Below is a small trained network, with its code and all its weights. Each question gives an input and a target symbol and asks what happens when units are switched off, that is, made to give their printed mean instead of their output.

import numpy as np


def w(rows, s, z=0):
    codes = np.array(rows[::2]) - 128.0
    scale = np.full(codes.shape[1], s)
    scale[-1] = z or s
    return codes * scale


def f(y):
    return np.maximum(y, 0)


def softmax(a):
    e = np.exp(a - a.max(-1, keepdims=True))
    return e / e.sum(-1, keepdims=True)


def log_softmax(a):
    a = a - a.max(-1, keepdims=True)
    return a - np.log(np.exp(a).sum(-1, keepdims=True))


def net(x, mask):
    ids = ['αβγδζθλξπστφψω'.index(c) for c in x.split()]
    T = len(ids)
    res = E[ids] + P[:T]
    r = res
    for j in range(2):
        rows = slice(3 * j, 3 * j + 3)
        q, k, v = (r @ M[0][rows].T for M in (Q, K, V))
        z = softmax(np.where(np.tri(T) > 0, q @ k.T / 3**0.5, -1e9)) @ v
        o = O[0][rows]
        res = res + np.where(mask[j], z, o[:, -1]) @ o[:, :-1]
    y = f(res @ A[0][:, :-1].T + A[0][:, -1])
    res = res + np.where(mask[2:10], y, B[0][:, -1]) @ B[0][:, :-1]
    return log_softmax(res[-1] @ U[:, :-1].T + U[:, -1])


Q, K, V, O, A, B = {}, {}, {}, {}, {}, {}
E = w([
[158,180,162,79,128,22,145],'α',
[120,37,154,158,56,118,161],'β',
[88,120,116,121,74,103,233],'γ',
[142,99,58,115,66,51,149],'δ',
[191,116,156,173,149,141,207],'ζ',
[178,128,167,95,76,170,132],'θ',
[106,169,3,172,123,42,102],'λ',
[215,143,108,204,172,179,76],'ξ',
[207,155,43,125,130,120,135],'π',
[133,202,139,145,199,215,173],'σ',
[128,191,73,104,126,196,78],'τ',
[89,87,133,190,128,44,194],'φ',
[78,148,118,204,137,114,93],'ψ',
[177,134,176,167,157,229,100],'ω',
],0.02)
P = w([
[124,185,122,169,2,91,88],'0',
[128,109,89,184,90,152,97],'1',
[131,105,90,185,89,156,97],'2',
[133,103,93,185,89,155,98],'3',
[135,110,93,189,94,154,99],'4',
[139,100,96,190,97,150,97],'5',
[144,101,99,198,100,153,100],'6',
[144,107,97,199,100,154,98],'7',
[143,99,105,201,102,153,94],'8',
[148,106,101,206,101,149,104],'9',
[144,109,102,207,102,149,102],'10',
[151,130,108,210,102,153,98],'11',
],0.012)
Q[0] = w([
[189,217,111,197,115,100,120],'head 0',
[118,80,132,119,121,179,177],'head 0',
[66,140,123,42,251,119,147],'head 0',
[166,157,125,130,100,108,112],'head 1',
[59,77,173,35,139,131,84],'head 1',
[63,90,230,37,190,119,136],'head 1',
],0.016)
K[0] = w([
[132,242,153,176,4,132,140],'head 0',
[99,147,184,93,183,148,158],'head 0',
[135,17,56,147,216,206,178],'head 0',
[102,110,178,114,137,56,129],'head 1',
[121,20,41,121,225,217,124],'head 1',
[63,31,31,155,169,231,121],'head 1',
],0.013)
V[0] = w([
[4,165,136,74,150,126,92],'head 0',
[123,217,79,26,151,83,143],'head 0',
[138,184,138,213,188,124,254],'head 0',
[214,132,3,103,154,125,7],'head 1',
[84,58,109,51,44,84,186],'head 1',
[51,126,51,242,175,62,14],'head 1',
],0.0092)
O[0] = w([
[227,124,176,214,65,111,68,3],'head 0',
[155,153,183,150,75,149,231,225],'head 0',
[130,30,113,100,150,148,189,146],'head 0',
[104,206,181,44,42,145,156,201],'head 1',
[142,176,146,131,204,77,121,176],'head 1',
[170,74,147,5,121,113,83,167],'head 1',
],0.011,0.0052)
A[0] = w([
[216,219,116,183,119,118,136,157],'neuron 0',
[110,128,136,80,58,1,154,150],'neuron 1',
[139,92,168,137,245,78,99,2],'neuron 2',
[82,82,41,184,79,5,164,35],'neuron 3',
[202,136,157,20,119,18,142,6],'neuron 4',
[53,25,254,137,113,126,125,109],'neuron 5',
[119,195,105,119,180,67,121,144],'neuron 6',
[149,146,136,20,73,148,103,10],'neuron 7',
],0.0077,0.0079)
B[0] = w([
[65,20,134,62,149,133,117,248],'neuron 0',
[214,151,134,112,186,155,111,242],'neuron 1',
[162,237,160,93,38,161,173,160],'neuron 2',
[174,204,169,109,148,176,106,191],'neuron 3',
[1,152,157,158,118,210,106,190],'neuron 4',
[146,149,32,160,141,145,120,152],'neuron 5',
[147,103,147,152,73,73,130,187],'neuron 6',
[155,86,118,224,164,58,166,211],'neuron 7',
],0.0097,0.011)
U = w([
[121,54,161,150,158,88,162,125],'α',
[133,157,86,152,114,93,95,179],'β',
[175,119,134,195,198,103,132,108],'γ',
[97,132,180,58,175,105,93,204],'δ',
[100,126,109,120,223,184,118,14],'ζ',
[43,120,103,204,102,89,115,254],'θ',
[120,126,169,141,142,225,85,8],'λ',
[121,62,50,79,94,52,148,244],'ξ',
[103,166,110,109,77,150,185,124],'π',
[146,113,83,185,72,177,127,72],'σ',
[132,107,158,113,2,152,97,114],'τ',
[204,132,121,65,155,176,92,38],'φ',
[143,79,129,139,180,156,59,180],'ψ',
[73,148,89,87,78,220,72,131],'ω',
],0.0092,0.0035)

Each question gives the input, a string of symbols that net reads in full, and the target symbol t.
The units are the heads (3 rows each of Q, K, V and O) and the neurons (one row each of A and B). Each row of codes is followed by its name. A weight is (code - 128) times the scale printed after its matrix; where a second scale follows, it is the last column's (O, A, B and U).
mask holds one flag per unit, heads first, then neurons. A switched-off unit (its flag False) gives its mean, the last column of its rows in O or B, instead of its output. The means were averaged over made-up inputs and are rounded, as every weight is.
A unit's drop is (log p(t) with every unit on - log p(t) with that unit switched off) / (log p(t) with every unit on - log p(t) with every unit switched off).
The circuit of an input: a set's keep is (log p(t) with only the set's units on - log p(t) with every unit switched off) / (log p(t) with every unit on - log p(t) with every unit switched off). Starting from all 10 units, units are removed one at a time, each time the one whose removal leaves the highest keep (on an exact tie, the one counted first), for as long as the keep stays at least 0.8.
circuit, biggest first: the units of the circuit, biggest drop first
most important unit: the unit with the biggest drop
k most important neurons: the k neurons with the biggest drops, biggest first
which heads matter: for each layer, one digit per head in row order, 1 if its drop is at least 0.15 and else 0, layers parted by /
input ω θ ξ ξ ζ ξ γ τ π π β, target ω: circuit, biggest first -> [head 0; head 1; neuron 7]
input γ γ τ, target γ: circuit, biggest first -> [head 1]
input τ ψ ψ λ ζ π, target τ: which heads matter -> 11
input α τ π γ τ α, target α: 2 most important neurons -> [neuron 0; neuron 3]
input γ β ξ σ τ π ψ π, target γ: which heads matter -> 01
input τ α β, target σ: circuit, biggest first -> [neuron 5; neuron 0]
input γ α ξ δ, target φ: circuit, biggest first -> [neuron 3; neuron 1]
input δ σ π ζ, target δ: which heads matter -> 01
input φ π ψ ζ, target φ: circuit, biggest first -> [neuron 2; head 1]
input β δ π σ σ δ ξ π π, target β: circuit, biggest first -> [head 0; neuron 2; head 1; neuron 6]
input φ τ ω ψ, target φ: circuit, biggest first -> [head 1; neuron 2; head 0]
input π θ ξ π β β τ, target π: circuit, biggest first -> [head 1; neuron 7; head 0]
input λ τ τ, target λ: 2 most important neurons -> [neuron 4; neuron 7]
input ψ τ δ ξ, target ψ: most important unit -> neuron 7
input ω ζ π ζ ψ θ π δ φ π, target ω: circuit, biggest first -> [head 1; head 0]
input π ω σ α ξ β δ δ ψ τ π δ, target φ: which heads matter -> 00
input π ζ σ ζ ζ σ ω φ ω π γ, target π: circuit, biggest first -> [head 1; head 0]
input β π ζ ζ γ ψ, target β: which heads matter -> 11
input π γ λ δ β λ σ, target π: circuit, biggest first -> [head 1; neuron 7]
input π π δ λ, target π: circuit, biggest first -> [head 1; head 0]
input β ω ζ φ, target β: 2 most important neurons -> [neuron 2; neuron 6]
input σ β φ, target σ: circuit, biggest first -> [head 1; neuron 5; head 0]
input γ π π γ, target γ: which heads matter -> 01
input δ α γ ψ π ψ λ π θ π, target ξ: 3 most important neurons -> [neuron 0; neuron 4; neuron 3]
input φ ω π σ ω, target φ: circuit, biggest first -> [neuron 2; head 1]
input α π α τ α π ζ ψ π, target ξ: which heads matter -> 00
input σ ω φ ψ, target σ: which heads matter -> 11
